Here is a tiny trained network, its code and every weight. The questions are about switching its units off for an input and a class, where a switched-off unit gives its printed mean instead of its output.

import numpy as np


def w(rows, s, z=0):
    codes = np.array(rows[::2]) - 128.0
    scale = np.full(codes.shape[1], s)
    scale[-1] = z or s
    return codes * scale


def f(y):
    return np.maximum(y, 0)


def log_softmax(a):
    a = a - a.max(-1, keepdims=True)
    return a - np.log(np.exp(a).sum(-1, keepdims=True))


def net(x, mask):
    res = np.array(x, float).reshape(1, 7) / 4 @ E
    y = f(res @ A[0][:, :-1].T + A[0][:, -1])
    res = res + np.where(mask, y, B[0][:, -1]) @ B[0][:, :-1]
    return log_softmax(res[-1] @ U[:, :-1].T + U[:, -1])


A, B = {}, {}
E = w([
[130,124,129],'x0',
[124,131,127],'x1',
[129,133,127],'x2',
[46,9,78],'x3',
[195,147,20],'x4',
[126,129,132],'x5',
[125,124,130],'x6',
],0.011)
A[0] = w([
[76,81,85,61],'N0',
[112,124,112,95],'N1',
[87,132,95,66],'N2',
[171,141,81,57],'N3',
[89,104,75,145],'N4',
[184,99,91,89],'N5',
[86,133,161,62],'N6',
[108,71,108,89],'N7',
[138,153,3,102],'N8',
[157,113,132,250],'N9',
[126,89,107,68],'N10',
[158,116,66,97],'N11',
],0.014,0.015)
B[0] = w([
[167,225,136,166],'N0',
[142,142,118,131],'N1',
[146,137,125,132],'N2',
[84,178,179,143],'N3',
[216,129,142,189],'N4',
[76,142,197,150],'N5',
[92,142,174,138],'N6',
[153,254,144,164],'N7',
[76,110,186,193],'N8',
[140,66,40,248],'N9',
[149,158,124,138],'N10',
[76,124,179,160],'N11',
],0.0099,0.015)
U = w([
[239,254,155,19],'0',
[2,124,230,2],'1',
[137,106,70,208],'2',
[119,118,67,198],'3',
[134,105,77,190],'4',
[133,117,77,162],'5',
[127,110,68,139],'6',
],0.012,0.0084)

Each question gives the input, the list of numbers given to net, and the class t.
The units are the neurons (one row each of A and B). Each row of codes is followed by its name. A weight is (code - 128) times the scale printed after its matrix; where a second scale follows, it is the last column's (A, B and U).
mask holds one flag per neuron, in row order. A switched-off neuron (its flag False) gives its mean, the last column of its row in B, instead of its output. The means were averaged over made-up inputs and are rounded, as every weight is.
A unit's drop is (log p(t) with every unit on - log p(t) with that unit switched off) / (log p(t) with every unit on - log p(t) with every unit switched off).
The circuit of an input: a set's keep is (log p(t) with only the set's units on - log p(t) with every unit switched off) / (log p(t) with every unit on - log p(t) with every unit switched off). Starting from all 12 units, units are removed one at a time, each time the one whose removal leaves the highest keep (on an exact tie, the one counted first), for as long as the keep stays at least 0.8.
circuit, biggest first: the units of the circuit, biggest drop first
most important unit: the unit with the biggest drop
k most important neurons: the k neurons with the biggest drops, biggest first
drop when u is switched off: that unit's drop, to one decimal
input [2,-8,0,-6,-6,3,-2], class 2: 2 most important neurons => N7; N0
input [1,5,5,-3,6,7,-2], class 3: most important unit => N9
input [-3,8,0,-7,-3,-7,5], class 2: circuit, biggest first => N7; N0; N4
input [-6,-2,-6,-4,-5,4,2], class 5: circuit, biggest first => N8; N7; N0
input [3,1,-6,7,8,-2,8], class 1: 2 most important neurons => N8; N11
input [0,5,-5,5,8,2,-8], class 1: circuit, biggest first => N8; N11
input [1,5,4,-3,-5,-5,6], class 4: circuit, biggest first => N8; N7; N0
input [-1,2,-3,-5,-4,-2,-6], class 4: 2 most important neurons => N7; N0
input [6,-8,5,8,8,-3,8], class 0: circuit, biggest first => N0; N7
input [5,-7,-6,8,8,5,-8], class 0: 3 most important neurons => N4; N0; N7
input [-8,-2,8,-7,-8,-7,4], class 1: 3 most important neurons => N4; N0; N7
input [-1,-3,1,-3,-4,8,7], class 3: 2 most important neurons => N8; N4
input [-8,0,-1,-5,-5,-6,7], class 5: drop when N7 is switched off => 0.2
input [2,3,1,6,4,3,1], class 0: drop when N4 is switched off => 0.3
input [3,-8,0,-5,-1,2,8], class 2: drop when N4 is switched off => 0.1
